Here is a tiny trained network, its code and every weight. The questions are about switching its units off for an input and a class, where a switched-off unit gives its printed mean instead of its output.

import numpy as np


def w(rows, s, z=0):
    codes = np.array(rows[::2]) - 128.0
    scale = np.full(codes.shape[1], s)
    scale[-1] = z or s
    return codes * scale


def f(y):
    return y / 2 * (1 + np.tanh(0.7978845608 * (y + 0.044715 * y**3)))


def log_softmax(a):
    a = a - a.max(-1, keepdims=True)
    return a - np.log(np.exp(a).sum(-1, keepdims=True))


def net(x, mask):
    res = np.array(x, float).reshape(1, 3) / 4 @ E
    y = f(res @ A[0][:, :-1].T + A[0][:, -1])
    res = res + np.where(mask, y, B[0][:, -1]) @ B[0][:, :-1]
    return log_softmax(res[-1] @ U[:, :-1].T + U[:, -1])


A, B = {}, {}
E = w([
[206,84,217,157],'x0',
[29,81,132,254],'x1',
[155,15,25,143],'x2',
],0.0071)
A[0] = w([
[70,103,154,175,156],'neuron 1',
[103,219,189,137,116],'neuron 2',
[173,145,116,83,126],'neuron 3',
[113,199,162,130,43],'neuron 4',
[231,56,247,170,15],'neuron 5',
[35,208,13,86,28],'neuron 6',
[103,191,177,121,83],'neuron 7',
[164,132,125,66,86],'neuron 8',
[180,52,60,138,121],'neuron 9',
[207,175,119,15,121],'neuron 10',
[109,147,101,118,110],'neuron 11',
[97,185,167,113,56],'neuron 12',
[10,99,183,254,97],'neuron 13',
[175,153,106,66,74],'neuron 14',
[72,169,70,97,2],'neuron 15',
[93,201,188,124,126],'neuron 16',
[163,134,122,66,82],'neuron 17',
[117,146,102,124,110],'neuron 18',
[167,29,15,121,77],'neuron 19',
[200,89,201,166,61],'neuron 20',
[98,193,200,128,147],'neuron 21',
],0.0097,0.0021)
B[0] = w([
[162,154,99,158,177],'neuron 1',
[157,81,121,73,194],'neuron 2',
[142,137,106,166,166],'neuron 3',
[139,100,139,96,158],'neuron 4',
[4,166,173,119,207],'neuron 5',
[8,179,199,130,229],'neuron 6',
[144,85,140,100,167],'neuron 7',
[145,142,106,166,164],'neuron 8',
[169,92,136,72,202],'neuron 9',
[169,170,70,206,242],'neuron 10',
[108,129,129,133,138],'neuron 11',
[139,96,152,106,158],'neuron 12',
[197,182,65,202,253],'neuron 13',
[148,154,110,178,177],'neuron 14',
[78,142,157,134,163],'neuron 15',
[154,80,130,86,186],'neuron 16',
[147,148,107,162,164],'neuron 17',
[111,132,124,127,135],'neuron 18',
[173,53,156,58,235],'neuron 19',
[59,155,153,119,171],'neuron 20',
[150,66,129,90,189],'neuron 21',
],0.027,0.0074)
U = w([
[199,164,71,198,3],'0',
[175,35,141,19,192],'1',
[2,172,178,109,243],'2',
],0.0081,0.00057)

Each question gives the input, the list of numbers given to net, and the class t.
The units are the neurons (one row each of A and B). Each row of codes is followed by its name. A weight is (code - 128) times the scale printed after its matrix; where a second scale follows, it is the last column's (A, B and U).
mask holds one flag per neuron, in row order. A switched-off neuron (its flag False) gives its mean, the last column of its row in B, instead of its output. The means were averaged over made-up inputs and are rounded, as every weight is.
A unit's drop is (log p(t) with every unit on - log p(t) with that unit switched off) / (log p(t) with every unit on - log p(t) with every unit switched off).
The circuit of an input: a set's keep is (log p(t) with only the set's units on - log p(t) with every unit switched off) / (log p(t) with every unit on - log p(t) with every unit switched off). Starting from the 12 units with the biggest drops (on a tie, the unit counted first), units are removed one at a time, each time the one whose removal leaves the highest keep (on an exact tie, the one counted first), for as long as the keep stays at least 0.8.
units of the circuit, in order: the units of the circuit, biggest drop first
top k neurons: the k neurons with the biggest drops, biggest first
drop of u: that unit's drop, to one decimal
input [-3,-2,2], class 2: units of the circuit, in order -> [neuron 13; neuron 2]
input [-6,-1,6], class 1: units of the circuit, in order -> [neuron 19]
input [-5,-1,5], class 1: top 3 neurons -> [neuron 19; neuron 5; neuron 9]
input [3,0,-2], class 2: top 2 neurons -> [neuron 19; neuron 9]
input [-3,7,-7], class 0: top 2 neurons -> [neuron 13; neuron 19]
input [-5,4,4], class 2: top 2 neurons -> [neuron 6; neuron 10]
input [6,5,-3], class 2: top 3 neurons -> [neuron 5; neuron 10; neuron 20]
input [-3,6,-6], class 0: top 2 neurons -> [neuron 13; neuron 19]
input [6,-4,2], class 2: top 2 neurons -> [neuron 5; neuron 13]
input [7,4,-8], class 1: drop of neuron 21 -> 0.2
input [0,3,-8], class 1: drop of neuron 5 -> 0.0
input [3,5,-7], class 1: drop of neuron 2 -> 0.1
input [-8,5,6], class 2: drop of neuron 6 -> 3.6
input [-6,-4,8], class 1: units of the circuit, in order -> [neuron 19]
